(165): [-78,-65,-39,-8]
(70): [105,13,17,-15]
(16): [105,13,2,-15]
has: [13,18] : no
where: [2] : (16), 2
has: [-78,-65,-39] : yes

(219): [45,-51,8,-4,52,-51,66,-53,-69,-10,-108,-5,55,92,38,-12,23,-13,-54,-92,90,-100,-48,-16,79,85,55,-19,-84,-110,108]
(45): [52,-96,103,86,51,-94,73,30,70,-32,69,-81,-68,32,-82,74,-14,-75,63,107,-69,-40,-69,36,27,82,-56,108,-55,-44,58]
(70): [-65,-20,18,-46,57,105,63,50,-6,59,-110,-67,-89,77,36,78,-70,-39,41,-94,30,60,-87,68,1,-57,77,78,-43,47,77]
(165): [-78,-87,-105,-51,87,-62,42,7,-61,-26,80,104,-50,-63,-48,8,74,22,-104,39,31,-68,-88,96,89,-94,-41,83,-25,68,83]
(16): [-43,80,98,-33,-105,2,104,69,10,-55,-32,-81,-25,-77,9,-73,-63,68,106,-37,-44,10,-19,1,109,37,-66,50,49,77,-34]
(185): [-78,-87,-105,-51,87,-62,42,7,-61,-26,80,104,-50,-63,-48,8,74,22,-104,39,31,-68,-88,96,89,-94,-41,83,-25,68,-34]
(139): [-25,-52,-101,-99,100,-46,-17,-108,-49,-19,0,50,-79,44,44,-84,-36,-82,8,-82,1,-104,57,12,-54,-64,-31,-96,89,-27,-29]
has: [-62,42,7] : yes
has: [9,-73] : yes
has: [-105,2,104,69] : yes
find: [-65,-20,18,-46,57,105,63,50,-6,59,-110,-67,-89,77,36,78,-70,-39,41,-94,30,60,-87,68,1,-57,77,78,-43,47,77] : (70)
where: [-12] : (219), 15
find: [45,-51,8,-4,52,-51,66,-53,-69,-10,-108,-5,55,92,38,-12,23,-13,-54,-92,90,-100,-48,-16,79,85,55,-19,-84,-110,108] : (219)
find: [-78,-87,-105,-51,87,-62,42,7,-61,-26,80,104,-50,-63,-48,8,74,22,-104,39,31,-68,-88,96,89,-94,-41,83,-25,68,-34] : (185)

(45): [21,-12,-99,-18,54,2,-35]
(168): [-23,64,-94,-16,0,-20,2]
(165): [-49,61,43,13,-72,-16,45]
(219): [-45,86,-47,-2,-47,-25,32]
(84): [-49,-46,-47,-4,-47,-27,29]
(70): [-25,15,95,25,-57,-3,33]
(120): [-10,44,-105,-18,18,-12,-11]
has: [-16,0,-20] : yes
has: [-47,-2,-47,-25] : yes
has: [-72,13,43,61] : no
where: [54] : (45), 4
where: [86] : (219), 1
has: [44,-106,-18,18] : no
find: [-49,61,43,13,-72,-16,45] : (165)

(139): [-26,88,-4,36,-52,104,9,98,18,18,67,17,78,-31,-20,-22,-26,-7,-43,61,-37,-39,68,-12,49,-48,48,6,-10,-43,-8,-10,-84,-31,-10,2,-15,-18,81,7,3,-21,52,62,13,-103,-50,30,-71,92,36,-30,7,49,-27,-32,7,11,-37,-6,-38]
(165): [-26,88,-4,36,-52,104,9,98,18,18,67,17,78,-31,-20,-22,-26,28,-43,61,-37,-39,68,-12,49,-48,48,6,-10,-43,-8,-10,-84,30,-10,2,-15,-18,81,7,3,-21,52,62,13,-103,-50,30,-71,92,36,-30,7,49,-32,-43,-17,-13,-33,-32,-72]
(45): [-2,32,0,18,-47,58,27,24,8,2,14,-32,40,8,0,4,-7,6,1,24,-10,-39,36,-31,4,-9,10,3,16,-24,-22,10,-27,10,-7,-2,-9,-14,-4,-16,-2,-16,15,45,-30,-50,1,21,-10,32,29,-43,32,17,-27,-32,7,11,-37,-6,22]
(169): [-26,88,-4,36,-52,104,9,98,18,18,21,17,78,-31,-20,-22,-26,28,-43,61,-37,-39,68,-12,49,-48,48,6,-10,-43,-8,-10,-84,30,-10,2,-15,-18,81,7,3,-21,52,62,13,-103,-50,30,-71,92,36,-30,7,49,-27,-32,7,11,-37,-6,-38]
has: [-30,-50] : yes
find: [-26,88,-4,36,-52,104,9,98,18,18,67,17,78,-31,-20,-22,-26,28,-43,61,-37,-39,68,-12,49,-48,48,6,-10,-43,-8,-10,-84,30,-10,2,-15,-18,81,7,3,-21,52,62,13,-103,-50,30,-71,92,36,-30,7,49,-32,-43,-17,-13,-33,-32,-72] : (165)
find: [-26,88,-4,36,-52,104,9,98,18,18,21,17,78,-31,-20,-22,-26,28,-43,61,-37,-39,68,-12,49,-48,48,6,-10,-43,-8,-10,-84,30,-10,2,-15,-18,81,7,3,-21,52,62,13,-103,-50,30,-71,92,36,-30,7,49,-27,-32,7,11,-37,-6,-38] : (169)
has: [-18,-15] : no
where: [22] : (45), 60
find: [-26,88,-4,36,-52,104,9,98,18,18,67,17,78,-31,-20,-22,-26,-7,-43,61,-37,-39,68,-12,49,-48,48,6,-10,-43,-8,-10,-84,-31,-10,2,-15,-18,81,7,3,-21,52,62,13,-103,-50,30,-71,92,36,-30,7,49,-27,-32,7,11,-37,-6,-38] : (139)

(165): [102,-20,-6,-119,89,-108,-78,32,18,-28,21,31,-28,-44,68,44,-19,61,18]
(84): [-10,59,-58,-85,91,28,-42,11,27,10,11,61,-72,-42,77,2,71,33,85]
(16): [-10,59,-58,-85,91,28,-42,11,-10,-58,11,61,-72,-42,77,2,71,33,85]
has: [-72,-42] : yes
where: [-78] : (165), 6
has: [-85,91,28,-42,11] : yes
where: [89] : (165), 4

(185): [-15,17,42,-44,-50,-23,29,-56,50,4,-2,-29,-59,-6,-15,-15,2,-6,-16,-61,51,39,-24,25,64,-9,-8,43,-16]
(128): [6,2,11,4,27,-20,48,-16,14,-34,-14,22,-2,-23,-22,38,5,-20,21,-1,-16,-25,-45,-84,0,28,-8,39,-3]
(169): [0,-6,-7,-21,-15,-44,30,-44,14,-24,4,3,-3,-4,-3,7,16,-20,-13,-38,27,13,-10,-27,24,12,-15,31,4]
(45): [-17,-6,4,-45,-27,-29,18,-50,32,-4,-12,-25,-27,23,-23,-33,4,-7,-23,-71,37,45,-12,2,18,-16,-14,35,6]
(120): [-15,-14,4,-40,-22,-30,17,-46,27,-8,-9,-26,-24,-4,-19,-33,8,-2,-24,-69,34,41,-9,-1,19,-12,8,36,6]
(16): [-15,-14,4,-40,-22,-30,17,-46,27,-8,-9,-26,-24,20,-19,-33,8,-2,-24,-69,34,41,-9,-1,19,-12,-12,36,6]
(168): [6,-3,5,-30,-12,-45,30,-43,10,-18,0,-7,-3,-6,1,3,8,-30,-1,-28,2,11,-15,-48,20,25,1,33,-2]
has: [-30,-22,-40,4,-14] : no
find: [-15,-14,4,-40,-22,-30,17,-46,27,-8,-9,-26,-24,20,-19,-33,8,-2,-24,-69,34,41,-9,-1,19,-12,-12,36,6] : (16)
has: [2,11,-15,-48] : yes
find: [-15,-14,4,-40,-22,-30,17,-46,27,-8,-9,-26,-24,-4,-19,-33,8,-2,-24,-69,34,41,-9,-1,19,-12,8,36,6] : (120)

(139): [8,109,93,58,19,-72,-46,-25,-3,36,27,-35,-33,-60,-76,-39,7]
(120): [2,22,-8,-24,-37,-70,-45,-25,0,87,110,66,24,-60,-92,-60,7]
(219): [-4,22,31,91,103,64,-9,-61,-76,24,37,34,24,-60,-76,-60,-44]
(185): [-4,22,93,107,68,21,-45,-93,-12,36,37,34,-8,-60,-76,-60,7]
find: [8,109,93,58,19,-72,-46,-25,-3,36,27,-35,-33,-60,-76,-39,7] : (139)
has: [34,37] : no
has: [-33,-60] : yes
find: [2,22,-8,-24,-37,-70,-45,-25,0,87,110,66,24,-60,-92,-60,7] : (120)
has: [93,57] : no

